Small tables with named rows and columns. After each table, cells are looked up by row and column.

zib:
fields: kepi, vupod, pinin
satefe: [58, 53, 109]
fup: [238, 95, 130]
biga: [81, 62, 59]
vig: [66, 110, 120]
fudekar: [74, 190, 169]
biv: [72, 120, 14]
gis: [239, 159, 18]
mebova: [101, 110, 63]
lufi: [40, 74, 29]

What is the pinin of lufi in zib?
29
What is the kepi of satefe in zib?
58
What is the vupod of fudekar in zib?
190
What is the vupod of biv in zib?
120
What is the kepi of mebova in zib?
101
What is the pinin of fup in zib?
130
What is the vupod of satefe in zib?
53
What is the pinin of biga in zib?
59
What is the pinin of biv in zib?
14
What is the vupod of vig in zib?
110
What is the kepi of fudekar in zib?
74
What is the kepi of biv in zib?
72
What is the kepi of biga in zib?
81
What is the pinin of mebova in zib?
63
What is the vupod of fup in zib?
95
Row with the largest vupod: fudekar

Table zik
      vug  ser  kerasa  kem
gak   199  123     187  160
rupo  101   73      90  108
gel    58   98      59   97

What is the kem of gak in zik?
160
What is the kerasa of gak in zik?
187
What is the kem of rupo in zik?
108
What is the vug of gak in zik?
199
What is the kem of gel in zik?
97
What is the ser of rupo in zik?
73
What is the kerasa of gel in zik?
59
What is the vug of gel in zik?
58
What is the vug of rupo in zik?
101
What is the ser of gak in zik?
123
What is the kerasa of rupo in zik?
90
What is the ser of gel in zik?
98
Row with the largest vug: gak

kegoto =
        luz  zif  zome  tas
peg      95  159    91  177
pud     142  220   156  174
binol   160  150   190  227
feboza  207  174   229  136
lof     125  119    54  167
zukad   167  200   144  171

What is the zif of peg in kegoto? 159
What is the tas of lof in kegoto? 167
What is the zome of binol in kegoto? 190
What is the tas of feboza in kegoto? 136
What is the zif of pud in kegoto? 220
What is the luz of zukad in kegoto? 167
What is the zif of zukad in kegoto? 200
What is the zif of lof in kegoto? 119
What is the zif of feboza in kegoto? 174
What is the luz of binol in kegoto? 160
What is the tas of peg in kegoto? 177
What is the zome of peg in kegoto? 91
What is the zome of feboza in kegoto? 229
What is the tas of zukad in kegoto? 171
What is the luz of feboza in kegoto? 207
What is the zif of binol in kegoto? 150
What is the luz of pud in kegoto? 142
What is the tas of pud in kegoto? 174
What is the zome of zukad in kegoto? 144
Which row has the largest tas? binol

vabobun:
	dogil	tiga	mez	fazima	zup	kotazo	rupa	lim	sav	nekebul
rodot	-27378	-34430	-6649	-50687	25856	23841	10726	25998	-40608	30450
bem	-36700	8385	-19316	5347	9683	8227	-19880	-24339	-33289	9643
gazokez	41149	18781	-22854	-48008	-47784	124	57703	29268	6124	-34871
ludatib	-26226	18617	-13177	-25451	37328	2884	-14317	-5964	-52054	50075
mag	10231	4551	-19467	-2585	12349	-16718	-22814	-6393	3181	7623
nopabid	-21091	26786	-22505	15609	-7032	-9123	-31977	-16322	-7506	-8082
noz	15100	3188	8711	-44732	-36938	-7801	22040	43646	14261	-21023
pof	-8705	15359	-26733	-13383	-12163	-4379	6661	-8142	-15308	-21752
rir	16028	34120	-16133	-23165	-14505	-24121	-6200	31403	20447	-11166
rasovat	21523	41890	-23241	-34491	-39681	-21549	22454	4766	5662	-18863
ziv	-894	15194	-14045	588	5545	-25543	-28290	-27782	-9076	8221
gov	-26100	9359	-13106	18111	-17262	-225	-29315	-4230	-6032	-24539
vut	72	38410	-13824	-12285	-29456	-15292	-5865	18346	9803	-16024
goz	16308	-15805	-33141	-4039	33267	13341	-359	-23633	-14467	20833

What is the tiga of bem in vabobun?
8385
What is the zup of rodot in vabobun?
25856
What is the kotazo of rasovat in vabobun?
-21549
What is the sav of rir in vabobun?
20447
What is the nekebul of pof in vabobun?
-21752
What is the mez of rasovat in vabobun?
-23241
What is the sav of vut in vabobun?
9803
Row with the largest sav: rir

gadef:
,gikim,gofedi,dizora,laz,totifan,kereno,nolife,vuva
riv,36,37,46,39,36,40,53,39
refov,34,19,60,38,34,25,79,39
bot,36,41,45,41,42,37,50,43
deso,34,16,69,38,34,20,88,39
fadasok,34,19,60,38,34,25,79,39
zaliv,42,23,60,38,37,34,68,43

What is the totifan of refov in gadef? 34
What is the vuva of fadasok in gadef? 39
What is the dizora of deso in gadef? 69
What is the gikim of bot in gadef? 36
What is the vuva of zaliv in gadef? 43
What is the gofedi of riv in gadef? 37
What is the dizora of bot in gadef? 45

gunato:
|  | fevovis | boromi | gem | vosavas |
|---|---|---|---|---|
| vakosi | 2.7 | 5.0 | 5.3 | 3.0 |
| nolo | 2.5 | 8.5 | 2.7 | 2.3 |
| pipa | 2.7 | 5.1 | 4.6 | 3.5 |
| kez | 2.2 | 2.9 | 7.8 | 2.9 |
| pel | 2.5 | 4.0 | 6.5 | 2.9 |
| posipa | 2.4 | 5.4 | 4.1 | 4.0 |
| kod | 2.4 | 6.1 | 3.9 | 3.5 |
| mitu | 2.4 | 9.0 | 2.1 | 2.4 |
| zul | 2.4 | 4.3 | 6.0 | 3.2 |
| gaso | 2.6 | 7.7 | 2.8 | 2.8 |
| zet | 2.7 | 8.4 | 2.5 | 2.4 |
| zuv | 2.3 | 3.0 | 7.5 | 3.0 |
| golamu | 2.2 | 2.8 | 7.6 | 3.2 |

pel, fevovis: 2.5
posipa, vosavas: 4.0
pipa, boromi: 5.1
kez, boromi: 2.9
mitu, boromi: 9.0
zuv, vosavas: 3.0
pipa, fevovis: 2.7
gaso, gem: 2.8
zul, fevovis: 2.4
pel, gem: 6.5
zet, fevovis: 2.7
zuv, gem: 7.5
zul, boromi: 4.3
kez, fevovis: 2.2
zul, vosavas: 3.2
golamu, boromi: 2.8
vakosi, boromi: 5.0
zet, vosavas: 2.4
zet, boromi: 8.4

zol:
         dol  lamo  kofuzu  tuzome  zasu  damed  puzi
reret    141   154     136     134    80    137   129
fimeka   147   140     132      83    89    115   117
lut      168   147     122     107    94    137   129
ziv      134    80     109     154   160    151    67
pafo     121   131     131     193   112    133   114
fub      146   118     127     107   113    119   101
suzalit  104    91     135     203   188    137    72
getobel  135   137     132     176    80    151    97
dipatoz  141   113     111      89   118    129   116
veritub  100   130     109      95    93    102    90
debutuv  145   135     118     113    83    146    94
bavozo   124   125     121      88    85    117   102
sus      159   130     112     131    62    177    88

pafo, tuzome: 193
suzalit, lamo: 91
getobel, lamo: 137
dipatoz, lamo: 113
lut, damed: 137
fub, tuzome: 107
sus, dol: 159
ziv, damed: 151
fub, zasu: 113
fub, damed: 119
sus, zasu: 62
getobel, puzi: 97
veritub, lamo: 130
reret, zasu: 80
ziv, tuzome: 154

fileb.tsv
	puzamis	regaker	divov	sirud
gozogot	85.10	66.64	35.61	17.14
soz	32.96	32.94	71.90	79.25
tabe	55.64	65.99	71.41	37.16

gozogot, divov: 35.61
soz, puzamis: 32.96
tabe, divov: 71.41
tabe, regaker: 65.99
soz, regaker: 32.94
gozogot, sirud: 17.14
soz, divov: 71.90
soz, sirud: 79.25
tabe, puzamis: 55.64
Which row has the largest regaker? gozogot

gekomo =
cols = muf, nos
robug: [50.55, -31.63]
gaf: [-76.11, 46.45]
kud: [-15.38, 1.40]

What is the muf of kud in gekomo? -15.38
What is the nos of kud in gekomo? 1.40
What is the nos of gaf in gekomo? 46.45
What is the muf of gaf in gekomo? -76.11
What is the muf of robug in gekomo? 50.55
What is the nos of robug in gekomo? -31.63

timebuz
|  | nubek | tafuni | ran | vir | bif | pupor | zusevid |
|---|---|---|---|---|---|---|---|
| suken | 4.48 | 5.89 | -9.90 | 8.15 | 2.06 | 7.67 | -6.57 |
| raso | 3.84 | 2.62 | 8.15 | -4.13 | 1.82 | 2.83 | 8.71 |
| zomeket | -5.50 | 3.15 | 2.99 | 0.03 | 3.17 | 6.64 | 4.31 |
| visube | -9.06 | -4.54 | -4.96 | -3.98 | -7.05 | -0.53 | 0.02 |

What is the nubek of visube in timebuz?
-9.06
What is the nubek of raso in timebuz?
3.84
What is the nubek of suken in timebuz?
4.48
What is the ran of suken in timebuz?
-9.90
What is the tafuni of visube in timebuz?
-4.54
What is the pupor of zomeket in timebuz?
6.64
What is the zusevid of visube in timebuz?
0.02
What is the pupor of visube in timebuz?
-0.53
What is the ran of raso in timebuz?
8.15
What is the zusevid of raso in timebuz?
8.71
What is the pupor of raso in timebuz?
2.83
What is the zusevid of zomeket in timebuz?
4.31
What is the vir of raso in timebuz?
-4.13
Which row has the largest nubek? suken

Table mitud
	pufi	lored	gub	zot	ralezel	gasuluf	sovo	togazaf
guro	-8.0	-5.1	-6.3	2.8	-3.6	-4.7	1.1	-5.6
patimu	-5.7	-5.2	-7.2	4.6	-3.5	-4.1	-3.9	-5.6
kuvazit	-6.4	-4.8	-5.5	2.8	-2.9	-2.8	-0.2	-4.6
fovonom	-6.5	-5.2	-6.9	3.7	-3.7	-4.9	-2.4	-5.6
kibid	-5.6	-5.2	-6.9	5.2	-3.3	-3.4	-3.5	-5.3
pubo	-6.3	-4.9	-5.6	3.1	-2.9	-2.7	-0.5	-4.6
rek	-7.3	-5.1	-6.6	3.4	-3.7	-5.0	-0.7	-5.5
bokiba	-6.1	-5.0	-6.0	4.1	-3.0	-2.8	-1.4	-4.8

kuvazit, pufi -> -6.4
bokiba, gasuluf -> -2.8
pubo, ralezel -> -2.9
fovonom, pufi -> -6.5
patimu, togazaf -> -5.6
patimu, ralezel -> -3.5
pubo, zot -> 3.1
rek, gasuluf -> -5.0
pubo, sovo -> -0.5
fovonom, sovo -> -2.4
kuvazit, lored -> -4.8
pubo, gub -> -5.6
rek, togazaf -> -5.5
guro, lored -> -5.1
patimu, lored -> -5.2
pubo, pufi -> -6.3
patimu, pufi -> -5.7

